Small tables with named rows and columns. After each table, cells are looked up by row and column.

Table Sopatez
           Ret    Nop  Bedipun    Vib  Perapun  Kuvupap  Zosubap    Nam
Regop    53.84  46.00    47.39  72.32    40.27    45.21    30.19  74.76
Mivuseg  52.39  39.41    51.66  74.10    33.92    50.36    32.55  67.63
Namipup  42.20  52.59    40.28  73.21    43.44    44.56    28.61  77.13
Pebis    52.39  42.05    44.55  70.55    43.44    46.50    23.88  78.32
Rutoz    49.48  56.55    53.09  66.11    39.48    47.78    31.76  72.38
Mig      65.49  44.68    41.70  79.42    39.48    41.99    22.30  86.64
Fupogi   59.66  42.05    33.16  76.76    35.51    49.72    29.40  77.13

What is the Bedipun of Regop in Sopatez? 47.39
What is the Vib of Fupogi in Sopatez? 76.76
What is the Bedipun of Mig in Sopatez? 41.70
What is the Ret of Rutoz in Sopatez? 49.48
What is the Nam of Regop in Sopatez? 74.76
What is the Bedipun of Pebis in Sopatez? 44.55
What is the Bedipun of Namipup in Sopatez? 40.28
What is the Perapun of Mivuseg in Sopatez? 33.92
What is the Ret of Mivuseg in Sopatez? 52.39
What is the Perapun of Mig in Sopatez? 39.48
What is the Nop of Mig in Sopatez? 44.68
What is the Vib of Mivuseg in Sopatez? 74.10
What is the Ret of Regop in Sopatez? 53.84
What is the Bedipun of Rutoz in Sopatez? 53.09
Row with the largest Kuvupap: Mivuseg

Table Fipu
,Kadaga,Kilut,Sop,Fozavi,Tovoda,Rikit,Sis,Pasumiv
Des,-0.6,-0.3,-0.3,-0.5,-0.2,0.4,0.0,0.0
Tiru,-0.1,0.4,-0.3,-0.1,-0.2,-0.4,-0.6,-0.3
Ridu,-0.1,-0.3,-0.4,-0.4,0.7,-0.4,-0.2,-0.6
Kasaviz,-0.6,-0.6,0.1,0.4,0.1,0.1,-0.6,-0.5
Dugaz,-0.5,-0.2,-0.5,-0.4,0.0,0.2,-0.4,0.4
Zilak,-0.3,0.0,-0.4,-0.3,-0.4,-0.1,-0.4,0.4
Git,-0.2,0.2,0.0,0.2,-0.1,-0.3,-0.6,-0.7
Tirutev,-0.5,-0.4,0.0,-0.5,-0.1,0.3,0.2,-0.5

Kilut of Dugaz = -0.2
Fozavi of Tirutev = -0.5
Sis of Dugaz = -0.4
Rikit of Git = -0.3
Pasumiv of Tiru = -0.3
Pasumiv of Ridu = -0.6
Which row has the largest Fozavi? Kasaviz

Table Tos
         Sazik   Fen   Zag  Gogiden
Miz       5.30  1.89  5.00     5.83
Sos       1.99  4.26  4.87     5.82
Tum       0.99  6.05  3.55     1.93
Geg       3.60  4.40  2.77     7.07
Dimadan   4.66  5.47  1.48     2.34
Pib       3.23  4.98  4.92     0.49
Kozot     8.97  3.16  1.52     1.23

What is the Zag of Sos in Tos?
4.87
What is the Gogiden of Pib in Tos?
0.49
What is the Sazik of Miz in Tos?
5.30
What is the Sazik of Pib in Tos?
3.23
What is the Fen of Geg in Tos?
4.40
What is the Fen of Kozot in Tos?
3.16
What is the Zag of Pib in Tos?
4.92
Row with the largest Fen: Tum

Vak
cols = Megof, Muv, Til
Fipop: [0.24, -0.31, 0.15]
Fuz: [0.24, -0.23, 0.30]
Vugimev: [0.60, -0.55, -0.22]
Katam: [0.27, -0.18, -0.16]

Megof of Fipop = 0.24
Megof of Katam = 0.27
Til of Vugimev = -0.22
Megof of Fuz = 0.24
Muv of Fuz = -0.23
Til of Fipop = 0.15
Til of Katam = -0.16
Muv of Vugimev = -0.55
Megof of Vugimev = 0.60
Til of Fuz = 0.30
Muv of Katam = -0.18
Muv of Fipop = -0.31
Which row has the largest Megof? Vugimev

Lodosu:
	Zisod	Degima	Relipan	Pobizof
Semonef	-26.007	-46.756	-19.452	-0.304
Tef	24.157	67.014	-1.226	-18.661
Gez	10.170	-1.842	-18.041	-1.002
Dimipem	1.083	17.049	6.088	-6.922
Firoto	20.616	80.718	34.027	-15.045
Kenufup	-14.666	-85.665	19.181	39.853
Kabu	23.984	69.278	38.821	22.410
Bokebi	8.166	25.007	-0.559	2.519

Bokebi, Relipan -> -0.559
Firoto, Relipan -> 34.027
Dimipem, Pobizof -> -6.922
Firoto, Degima -> 80.718
Semonef, Relipan -> -19.452
Gez, Zisod -> 10.170
Which row has the largest Degima? Firoto

Kefi:
	Varidis	Bub	Fuzulir	Gamu	Guzas	Gib
Teg	153	164	153	137	188	145
Fumuki	175	136	189	239	162	76
Sotugu	196	158	185	178	163	164
Ralivu	217	179	183	128	167	236
Vik	127	164	167	201	128	148
Nefibef	229	125	147	117	165	61
Ror	227	132	140	125	150	76

What is the Fuzulir of Teg in Kefi? 153
What is the Guzas of Sotugu in Kefi? 163
What is the Gamu of Fumuki in Kefi? 239
What is the Gib of Vik in Kefi? 148
What is the Varidis of Teg in Kefi? 153
What is the Guzas of Nefibef in Kefi? 165

Table Dimopi
	Nus	Zovegav	Mogap	Balof
Tira	-0.36	-0.21	0.27	-0.15
Vib	-0.80	-0.16	0.58	-0.14
Vumifo	-0.74	-0.12	0.41	-0.18
Bavu	-0.40	-0.15	0.48	-0.16
Tol	-0.38	-0.16	0.23	-0.08
Div	0.08	-0.17	-0.41	-0.13

Nus of Div: 0.08
Mogap of Div: -0.41
Balof of Bavu: -0.16
Zovegav of Tol: -0.16
Zovegav of Tira: -0.21
Zovegav of Vumifo: -0.12
Nus of Vib: -0.80
Mogap of Tol: 0.23
Nus of Tira: -0.36
Balof of Vib: -0.14
Nus of Tol: -0.38
Mogap of Vumifo: 0.41
Zovegav of Bavu: -0.15
Row with the largest Nus: Div

Kemig =
	Raponis	Molama	Moga	Kiposi	Ran	Nin	Pif	Tur
Pog	212	90	73	120	126	63	122	27
Fefusaf	117	162	167	116	126	134	119	129
Betagu	118	63	46	122	120	120	122	46
Sigeku	23	119	117	131	125	251	127	233
Fis	153	128	139	132	126	118	130	133
Romev	214	157	164	120	129	32	122	16

Kiposi of Romev: 120
Kiposi of Fis: 132
Kiposi of Sigeku: 131
Molama of Betagu: 63
Molama of Pog: 90
Pif of Romev: 122
Nin of Fis: 118
Row with the largest Pif: Fis

Sikufu:
|  | Gono | Nopa | Ramogu | Mupo | Rusepe | Burog | Dedake | Piruzo | Buz |
|---|---|---|---|---|---|---|---|---|---|
| Tireduk | 123 | 232 | 32 | 173 | 169 | 149 | 133 | 139 | 234 |
| Vab | 179 | 96 | 208 | 166 | 181 | 60 | 66 | 132 | 137 |
| Kegulil | 153 | 67 | 236 | 157 | 124 | 54 | 40 | 93 | 157 |
| Mopu | 156 | 153 | 137 | 87 | 137 | 201 | 222 | 193 | 59 |
| Lol | 221 | 62 | 219 | 183 | 201 | 68 | 87 | 202 | 64 |
| Fanaf | 126 | 179 | 77 | 165 | 193 | 161 | 206 | 189 | 141 |
| Dilake | 189 | 118 | 236 | 89 | 184 | 145 | 205 | 205 | 21 |
| Korip | 91 | 139 | 113 | 120 | 127 | 164 | 187 | 104 | 127 |
| Fegovo | 151 | 73 | 137 | 210 | 151 | 59 | 23 | 96 | 172 |
| Rif | 177 | 209 | 86 | 134 | 194 | 187 | 213 | 230 | 109 |
| Fama | 143 | 120 | 179 | 66 | 111 | 159 | 115 | 111 | 150 |

Dedake of Lol = 87
Rusepe of Dilake = 184
Gono of Kegulil = 153
Ramogu of Kegulil = 236
Dedake of Rif = 213
Dedake of Kegulil = 40
Gono of Rif = 177
Burog of Mopu = 201
Mupo of Korip = 120
Row with the largest Piruzo: Rif

Vor:
             Riv      Dib      Sud  Nepazok      Sog     Guse    Rumed
Motab     63.861   63.533  -37.629   86.433   34.944   42.252  -21.211
Zosiba    85.427  -76.161   84.789   35.774    1.535   70.829    8.486
Divagi    -7.479   71.327  -57.500  -32.342   49.694   22.753  -12.392
Minanuv   70.081  -18.254  -31.076   84.571   -4.442   37.667  -41.243
Vig       -3.857  -62.958  -45.257   38.912  -27.300   62.642  -54.015
Bas      -37.002  -71.817   67.812  -67.837   85.958  -17.271  -47.162
Bof      -46.147  -82.943   64.676   14.203  -86.663  -53.425   38.863
Puf      -17.241   46.821  -86.689  -28.814  -63.972  -60.331   51.211
Kikope    54.522  -78.629   19.751  -54.477   63.888  -41.588   23.431
Katikal   61.814   64.686    7.111   -9.518   66.991   68.076  -66.329
Tomik      9.788   50.804   33.605   68.017  -60.164   55.130   25.422

What is the Rumed of Vig in Vor?
-54.015
What is the Dib of Puf in Vor?
46.821
What is the Guse of Zosiba in Vor?
70.829
What is the Dib of Minanuv in Vor?
-18.254
What is the Riv of Bas in Vor?
-37.002
What is the Nepazok of Katikal in Vor?
-9.518
What is the Sud of Puf in Vor?
-86.689
What is the Rumed of Zosiba in Vor?
8.486
What is the Rumed of Tomik in Vor?
25.422
What is the Dib of Vig in Vor?
-62.958
What is the Sog of Kikope in Vor?
63.888
What is the Sud of Divagi in Vor?
-57.500
What is the Dib of Kikope in Vor?
-78.629
What is the Nepazok of Puf in Vor?
-28.814
What is the Guse of Bof in Vor?
-53.425
What is the Rumed of Divagi in Vor?
-12.392
What is the Riv of Kikope in Vor?
54.522
What is the Guse of Minanuv in Vor?
37.667

